Here is a tiny trained network, its code and every weight. The questions are about switching its units off for an input and a class, where a switched-off unit gives its printed mean instead of its output.

import numpy as np


def w(rows, s, z=0):
    codes = np.array(rows[::2]) - 128.0
    scale = np.full(codes.shape[1], s)
    scale[-1] = z or s
    return codes * scale


def f(y):
    return np.maximum(y, 0)


def log_softmax(a):
    a = a - a.max(-1, keepdims=True)
    return a - np.log(np.exp(a).sum(-1, keepdims=True))


def net(x, mask):
    res = np.array(x, float).reshape(1, 5) / 4 @ E
    y = f(res @ A[0][:, :-1].T + A[0][:, -1])
    res = res + np.where(mask, y, B[0][:, -1]) @ B[0][:, :-1]
    return log_softmax(res[-1] @ U[:, :-1].T + U[:, -1])


A, B = {}, {}
E = w([
[172,42,9],'x0',
[40,144,71],'x1',
[129,129,129],'x2',
[128,128,130],'x3',
[94,56,181],'x4',
],0.012)
A[0] = w([
[98,103,189,136],'n1',
[120,92,67,95],'n2',
[208,79,119,123],'n3',
[132,248,161,227],'n4',
[203,165,20,124],'n5',
[85,120,93,88],'n6',
[72,93,196,142],'n7',
[82,103,188,138],'n8',
[156,160,208,169],'n9',
[26,197,116,177],'n10',
[144,176,150,114],'n11',
[41,194,119,141],'n12',
[149,199,201,253],'n13',
[201,89,132,100],'n14',
[126,98,70,115],'n15',
[51,168,145,159],'n16',
[202,117,114,159],'n17',
[170,169,216,188],'n18',
[208,171,128,102],'n19',
[139,138,180,131],'n20',
[122,17,111,40],'n21',
[112,121,181,80],'n22',
[152,140,129,115],'n23',
[51,185,148,163],'n24',
[62,107,68,72],'n25',
[179,139,180,185],'n26',
[236,69,114,157],'n27',
[123,21,112,41],'n28',
[145,59,70,195],'n29',
[67,74,46,78],'n30',
],0.014,0.0042)
B[0] = w([
[155,137,139,189],'n1',
[175,166,78,193],'n2',
[90,61,112,206],'n3',
[4,172,139,246],'n4',
[197,90,110,237],'n5',
[149,168,124,159],'n6',
[221,101,215,203],'n7',
[232,124,165,193],'n8',
[164,203,135,225],'n9',
[126,63,182,215],'n10',
[92,180,93,172],'n11',
[92,88,156,202],'n12',
[87,245,137,253],'n13',
[111,90,125,189],'n14',
[184,161,76,191],'n15',
[126,79,212,197],'n16',
[121,62,107,192],'n17',
[157,215,122,240],'n18',
[121,99,72,185],'n19',
[150,165,159,182],'n20',
[2,172,80,204],'n21',
[156,131,138,172],'n22',
[122,117,111,144],'n23',
[96,85,204,209],'n24',
[159,194,116,183],'n25',
[155,180,118,199],'n26',
[71,43,88,236],'n27',
[19,160,87,200],'n28',
[137,137,31,233],'n29',
[151,219,98,213],'n30',
],0.0098,0.013)
U = w([
[76,190,96,240],'0',
[221,147,152,237],'1',
[176,7,75,5],'2',
[38,44,101,198],'3',
[17,104,154,48],'4',
[155,71,205,37],'5',
[230,138,74,73],'6',
],0.014,0.0022)

Each question gives the input, the list of numbers given to net, and the class t.
The units are the neurons (one row each of A and B). Each row of codes is followed by its name. A weight is (code - 128) times the scale printed after its matrix; where a second scale follows, it is the last column's (A, B and U).
mask holds one flag per neuron, in row order. A switched-off neuron (its flag False) gives its mean, the last column of its row in B, instead of its output. The means were averaged over made-up inputs and are rounded, as every weight is.
A unit's drop is (log p(t) with every unit on - log p(t) with that unit switched off) / (log p(t) with every unit on - log p(t) with every unit switched off).
unit that matters most: the unit with the biggest drop
k most important neurons: the k neurons with the biggest drops, biggest first
drop when u is switched off: that unit's drop, to one decimal
input [7,-1,3,4,3], class 3: 2 most important neurons : (n21, n28)
input [-6,3,0,-6,0], class 4: 3 most important neurons : (n4, n13, n5)
input [1,-6,5,8,-7], class 2: unit that matters most : n5
input [5,5,-3,-5,0], class 6: 3 most important neurons : (n4, n13, n5)
input [-7,-1,-7,5,1], class 1: 4 most important neurons : (n7, n8, n21, n28)
input [3,-8,0,-4,0], class 2: 2 most important neurons : (n4, n13)
input [0,-6,-2,-4,6], class 1: 4 most important neurons : (n4, n7, n8, n24)
input [6,-8,-5,4,0], class 2: 3 most important neurons : (n4, n5, n13)
input [-5,1,0,-2,-1], class 4: 2 most important neurons : (n4, n24)
input [-4,-3,-8,-1,1], class 1: 2 most important neurons : (n21, n28)
input [3,6,7,3,-1], class 6: drop when n4 is switched off : 0.2
input [-7,7,0,4,-3], class 4: drop when n4 is switched off : 0.1
input [6,-6,-6,6,2], class 3: drop when n28 is switched off : 0.2
input [7,0,3,-6,-4], class 2: unit that matters most : n27
